Below is a small trained network, with its code and all its weights. Each question gives an input and a class and asks what happens when units are switched off, that is, made to give their printed mean instead of their output.

import numpy as np


def w(rows, s, z=0):
    codes = np.array(rows[::2]) - 128.0
    scale = np.full(codes.shape[1], s)
    scale[-1] = z or s
    return codes * scale


def f(y):
    return y / 2 * (1 + np.tanh(0.7978845608 * (y + 0.044715 * y**3)))


def log_softmax(a):
    a = a - a.max(-1, keepdims=True)
    return a - np.log(np.exp(a).sum(-1, keepdims=True))


def net(x, mask):
    res = np.array(x, float).reshape(1, 5) / 4 @ E
    y = f(res @ A[0][:, :-1].T + A[0][:, -1])
    res = res + np.where(mask, y, B[0][:, -1]) @ B[0][:, :-1]
    return log_softmax(res[-1] @ U[:, :-1].T + U[:, -1])


A, B = {}, {}
E = w([
[255,196,190,100],'x0',
[138,181,86,88],'x1',
[142,122,83,134],'x2',
[116,105,232,200],'x3',
[221,186,159,173],'x4',
],0.011)
A[0] = w([
[21,131,114,221,255],'n0',
[100,50,62,110,161],'n1',
[107,104,98,100,137],'n2',
[87,111,221,30,121],'n3',
[115,193,10,95,188],'n4',
[119,106,50,34,124],'n5',
],0.012,0.0064)
B[0] = w([
[126,142,246,118,248],'n0',
[185,213,209,97,214],'n1',
[206,107,167,122,168],'n2',
[44,118,183,67,170],'n3',
[181,87,97,54,239],'n4',
[185,185,1,174,218],'n5',
],0.0096,0.014)
U = w([
[54,111,221,62,191],'0',
[166,128,10,28,189],'1',
[255,144,188,148,217],'2',
[96,56,82,160,1],'3',
],0.0094,0.0048)

Each question gives the input, the list of numbers given to net, and the class t.
The units are the neurons (one row each of A and B). Each row of codes is followed by its name. A weight is (code - 128) times the scale printed after its matrix; where a second scale follows, it is the last column's (A, B and U).
mask holds one flag per neuron, in row order. A switched-off neuron (its flag False) gives its mean, the last column of its row in B, instead of its output. The means were averaged over made-up inputs and are rounded, as every weight is.
A unit's drop is (log p(t) with every unit on - log p(t) with that unit switched off) / (log p(t) with every unit on - log p(t) with every unit switched off).
The circuit of an input: a set's keep is (log p(t) with only the set's units on - log p(t) with every unit switched off) / (log p(t) with every unit on - log p(t) with every unit switched off). Starting from all 6 units, units are removed one at a time, each time the one whose removal leaves the highest keep (on an exact tie, the one counted first), for as long as the keep stays at least 0.8.
circuit, biggest first: the units of the circuit, biggest drop first
most important unit: the unit with the biggest drop
top k neurons: the k neurons with the biggest drops, biggest first
drop when u is switched off: that unit's drop, to one decimal
input [-8,-3,-7,-4,-1], class 2: circuit, biggest first : n1, n2
input [-4,-8,5,-5,-5], class 2: most important unit : n1
input [0,2,6,0,5], class 1: top 2 neurons : n0, n1
input [-4,7,-3,-1,7], class 1: circuit, biggest first : n0, n1
input [-7,-6,-7,-6,-3], class 2: top 2 neurons : n5, n1
input [7,-8,-6,7,0], class 0: circuit, biggest first : n3, n5
input [-5,-6,2,-8,-1], class 2: top 2 neurons : n1, n0
input [3,-4,-3,-5,1], class 1: top 3 neurons : n0, n1, n2
input [-1,-8,-2,-4,1], class 0: top 4 neurons : n5, n4, n2, n1
input [-8,0,7,2,4], class 0: top 2 neurons : n5, n0
input [7,0,3,0,-4], class 1: top 3 neurons : n0, n1, n2
input [1,3,-4,3,1], class 0: circuit, biggest first : n5, n1
input [-5,1,-2,6,5], class 0: drop when n1 is switched off : 0.1
input [6,1,0,-2,-3], class 1: drop when n3 is switched off : 0.0
input [0,1,2,-3,6], class 1: most important unit : n0
input [-8,-4,3,-1,-5], class 2: drop when n1 is switched off : 0.2
input [7,0,-6,8,-3], class 0: drop when n3 is switched off : 0.2
